Below are the code and all the weights of a small trained network. Each question names an input and a class and asks about switching units off, where a switched-off unit gives its printed mean instead of its output.

import numpy as np


def w(rows, s, z=0):
    codes = np.array(rows[::2]) - 128.0
    scale = np.full(codes.shape[1], s)
    scale[-1] = z or s
    return codes * scale


def f(y):
    return y / 2 * (1 + np.tanh(0.7978845608 * (y + 0.044715 * y**3)))


def log_softmax(a):
    a = a - a.max(-1, keepdims=True)
    return a - np.log(np.exp(a).sum(-1, keepdims=True))


def net(x, mask):
    res = np.array(x, float).reshape(1, 5) / 4 @ E
    y = f(res @ A[0][:, :-1].T + A[0][:, -1])
    res = res + np.where(mask, y, B[0][:, -1]) @ B[0][:, :-1]
    return log_softmax(res[-1] @ U[:, :-1].T + U[:, -1])


A, B = {}, {}
E = w([
[79,102,147,163,152],'x0',
[113,70,50,55,187],'x1',
[180,154,203,142,254],'x2',
[59,191,27,231,172],'x3',
[129,121,128,137,131],'x4',
],0.009)
A[0] = w([
[120,171,33,184,180,152],'neuron 1',
[140,166,161,121,206,76],'neuron 2',
[139,96,77,108,156,31],'neuron 3',
[151,124,96,152,151,189],'neuron 4',
[146,23,6,44,245,53],'neuron 5',
[139,212,184,168,87,109],'neuron 6',
[166,49,201,72,112,158],'neuron 7',
[71,177,130,64,128,75],'neuron 8',
[103,248,29,217,178,112],'neuron 9',
[172,127,161,233,70,108],'neuron 10',
[139,163,97,46,182,149],'neuron 11',
[175,187,181,137,238,84],'neuron 12',
[155,137,152,141,190,61],'neuron 13',
[94,85,74,71,184,94],'neuron 14',
[113,54,106,167,1,71],'neuron 15',
[80,185,76,128,162,193],'neuron 16',
[152,184,153,117,219,75],'neuron 17',
[168,113,156,170,95,213],'neuron 18',
[146,140,175,137,169,38],'neuron 19',
[159,151,198,133,211,133],'neuron 20',
[109,113,97,125,70,59],'neuron 21',
[153,157,147,158,112,8],'neuron 22',
[143,145,149,123,76,119],'neuron 23',
[130,57,186,52,116,74],'neuron 24',
[145,191,170,163,91,165],'neuron 25',
[94,44,110,181,177,115],'neuron 26',
[128,42,225,70,108,115],'neuron 27',
[140,197,98,84,85,176],'neuron 28',
[142,214,221,210,58,54],'neuron 29',
[159,177,159,114,228,75],'neuron 30',
[154,125,102,158,74,138],'neuron 31',
[149,23,204,126,96,176],'neuron 32',
[32,85,92,121,29,98],'neuron 33',
],0.0093,0.0017)
B[0] = w([
[170,200,158,132,141,207],'neuron 1',
[155,92,111,132,111,174],'neuron 2',
[104,118,126,134,125,150],'neuron 3',
[130,142,129,113,133,145],'neuron 4',
[3,96,152,117,157,252],'neuron 5',
[78,107,130,127,154,174],'neuron 6',
[152,211,148,127,145,219],'neuron 7',
[136,113,130,146,145,129],'neuron 8',
[176,235,154,100,145,237],'neuron 9',
[78,116,149,110,146,170],'neuron 10',
[96,124,139,149,128,171],'neuron 11',
[151,62,91,137,91,211],'neuron 12',
[152,102,117,132,114,161],'neuron 13',
[90,108,142,144,127,186],'neuron 14',
[155,49,96,160,99,185],'neuron 15',
[154,169,152,133,128,180],'neuron 16',
[154,84,114,133,97,184],'neuron 17',
[106,147,128,130,139,152],'neuron 18',
[132,110,116,145,115,156],'neuron 19',
[150,73,102,132,111,200],'neuron 20',
[149,85,118,127,113,150],'neuron 21',
[106,120,123,136,126,134],'neuron 22',
[126,118,125,129,148,146],'neuron 23',
[152,193,141,144,138,200],'neuron 24',
[89,125,139,128,141,166],'neuron 25',
[127,148,118,106,132,162],'neuron 26',
[153,214,130,113,144,218],'neuron 27',
[140,117,130,138,140,146],'neuron 28',
[22,117,137,101,159,201],'neuron 29',
[148,80,102,141,86,192],'neuron 30',
[132,105,120,131,124,143],'neuron 31',
[145,196,132,132,142,200],'neuron 32',
[191,41,101,131,98,194],'neuron 33',
],0.021,0.011)
U = w([
[188,200,143,104,131,175],'0',
[8,87,145,99,154,210],'1',
[194,59,73,125,57,2],'2',
],0.014,0.00098)

Each question gives the input, the list of numbers given to net, and the class t.
The units are the neurons (one row each of A and B). Each row of codes is followed by its name. A weight is (code - 128) times the scale printed after its matrix; where a second scale follows, it is the last column's (A, B and U).
mask holds one flag per neuron, in row order. A switched-off neuron (its flag False) gives its mean, the last column of its row in B, instead of its output. The means were averaged over made-up inputs and are rounded, as every weight is.
A unit's drop is (log p(t) with every unit on - log p(t) with that unit switched off) / (log p(t) with every unit on - log p(t) with every unit switched off).
The circuit of an input: a set's keep is (log p(t) with only the set's units on - log p(t) with every unit switched off) / (log p(t) with every unit on - log p(t) with every unit switched off). Starting from the 12 units with the biggest drops (on a tie, the unit counted first), units are removed one at a time, each time the one whose removal leaves the highest keep (on an exact tie, the one counted first), for as long as the keep stays at least 0.8.
circuit, biggest first: the units of the circuit, biggest drop first
unit that matters most: the unit with the biggest drop
k most important neurons: the k neurons with the biggest drops, biggest first
drop of u: that unit's drop, to one decimal
input [-2,7,8,5,5], class 2: circuit, biggest first => (neuron 12)
input [-4,-2,2,1,-4], class 1: 4 most important neurons => (neuron 33; neuron 15; neuron 27; neuron 7)
input [0,-8,0,-7,2], class 1: 2 most important neurons => (neuron 29; neuron 9)
input [2,6,8,6,1], class 2: 2 most important neurons => (neuron 12; neuron 30)
input [8,7,-8,5,-7], class 2: 3 most important neurons => (neuron 33; neuron 15; neuron 29)
input [-6,1,4,3,-3], class 2: 2 most important neurons => (neuron 7; neuron 27)
input [1,-6,6,-1,8], class 1: 4 most important neurons => (neuron 29; neuron 6; neuron 10; neuron 33)
input [6,8,-4,8,-4], class 0: 2 most important neurons => (neuron 9; neuron 1)
input [1,2,-8,-8,3], class 0: 4 most important neurons => (neuron 27; neuron 7; neuron 24; neuron 32)
input [-7,0,1,0,-2], class 2: 4 most important neurons => (neuron 5; neuron 9; neuron 29; neuron 27)
input [-1,8,-8,-8,3], class 0: drop of neuron 24 => 2.9
input [-6,8,1,4,-8], class 1: drop of neuron 5 => 3.0
input [5,-2,-4,-1,-8], class 2: drop of neuron 5 => 0.3
input [-5,6,-7,8,3], class 0: unit that matters most => neuron 9
